Here is a tiny trained network, its code and every weight. The questions are about switching its units off for an input and a class, where a switched-off unit gives its printed mean instead of its output.

import numpy as np


def w(rows, s, z=0):
    codes = np.array(rows[::2]) - 128.0
    scale = np.full(codes.shape[1], s)
    scale[-1] = z or s
    return codes * scale


def f(y):
    return np.maximum(y, 0)


def log_softmax(a):
    a = a - a.max(-1, keepdims=True)
    return a - np.log(np.exp(a).sum(-1, keepdims=True))


def net(x, mask):
    res = np.array(x, float).reshape(1, 3) / 4 @ E
    y = f(res @ A[0][:, :-1].T + A[0][:, -1])
    res = res + np.where(mask, y, B[0][:, -1]) @ B[0][:, :-1]
    return log_softmax(res[-1] @ U[:, :-1].T + U[:, -1])


A, B = {}, {}
E = w([
[205,126,193,250,87,10,161,100,150,116],'x0',
[162,76,158,164,213,208,192,152,66,166],'x1',
[129,34,55,173,94,146,137,16,97,90],'x2',
],0.011)
A[0] = w([
[124,124,162,108,149,116,123,184,126,145,220],'neuron 0',
[113,90,100,163,110,165,127,86,129,107,253],'neuron 1',
[146,156,170,127,85,68,96,126,149,129,155],'neuron 2',
[158,121,116,181,115,49,132,111,124,120,186],'neuron 3',
[107,151,130,185,108,69,134,146,171,141,183],'neuron 4',
[186,104,161,237,126,85,150,107,121,151,137],'neuron 5',
[82,190,66,2,122,177,79,160,143,144,226],'neuron 6',
[143,121,127,112,159,166,138,152,110,149,212],'neuron 7',
[132,166,129,95,115,94,115,114,154,164,139],'neuron 8',
],0.013,0.0043)
B[0] = w([
[81,117,131,135,153,130,109,88,124,44,180],'neuron 0',
[183,110,101,144,148,164,121,138,139,246,196],'neuron 1',
[166,182,128,113,143,93,123,101,132,26,200],'neuron 2',
[39,201,199,92,152,116,134,174,105,111,219],'neuron 3',
[135,139,101,125,174,153,76,83,114,6,199],'neuron 4',
[121,99,174,124,83,193,170,190,155,54,244],'neuron 5',
[38,129,242,113,108,173,134,128,178,201,250],'neuron 6',
[171,131,171,110,151,223,112,66,132,41,177],'neuron 7',
[133,151,143,162,94,108,143,94,61,90,167],'neuron 8',
],0.012,0.02)
U = w([
[94,118,245,110,117,207,151,150,163,94,247],'0',
[170,78,80,149,75,104,199,216,140,140,13],'1',
[166,174,108,135,138,71,96,127,101,64,33],'2',
[223,70,73,161,148,160,135,118,113,185,61],'3',
[113,124,100,116,116,89,85,120,152,218,2],'4',
],0.011,0.0019)

Each question gives the input, the list of numbers given to net, and the class t.
The units are the neurons (one row each of A and B). Each row of codes is followed by its name. A weight is (code - 128) times the scale printed after its matrix; where a second scale follows, it is the last column's (A, B and U).
mask holds one flag per neuron, in row order. A switched-off neuron (its flag False) gives its mean, the last column of its row in B, instead of its output. The means were averaged over made-up inputs and are rounded, as every weight is.
A unit's drop is (log p(t) with every unit on - log p(t) with that unit switched off) / (log p(t) with every unit on - log p(t) with every unit switched off).
The circuit of an input: a set's keep is (log p(t) with only the set's units on - log p(t) with every unit switched off) / (log p(t) with every unit on - log p(t) with every unit switched off). Starting from all 9 units, units are removed one at a time, each time the one whose removal leaves the highest keep (on an exact tie, the one counted first), for as long as the keep stays at least 0.8.
circuit, biggest first: the units of the circuit, biggest drop first
k most important neurons: the k neurons with the biggest drops, biggest first
drop of u: that unit's drop, to one decimal
input [6,-6,1], class 2: circuit, biggest first : (neuron 6)
input [5,1,-7], class 2: circuit, biggest first : (neuron 6; neuron 2)
input [0,3,6], class 3: 2 most important neurons : (neuron 6; neuron 1)
input [7,-6,-4], class 2: 2 most important neurons : (neuron 6; neuron 2)
input [7,-4,-7], class 2: 2 most important neurons : (neuron 6; neuron 2)
input [5,-6,2], class 2: 3 most important neurons : (neuron 6; neuron 2; neuron 4)
input [1,-2,-4], class 2: 2 most important neurons : (neuron 5; neuron 6)
input [-5,-3,8], class 4: 2 most important neurons : (neuron 5; neuron 1)
input [-2,-7,8], class 4: 2 most important neurons : (neuron 5; neuron 1)
input [0,-6,8], class 4: drop of neuron 1 : 0.2
input [2,-1,-8], class 2: drop of neuron 2 : 0.1
input [-4,0,7], class 3: drop of neuron 3 : 0.1
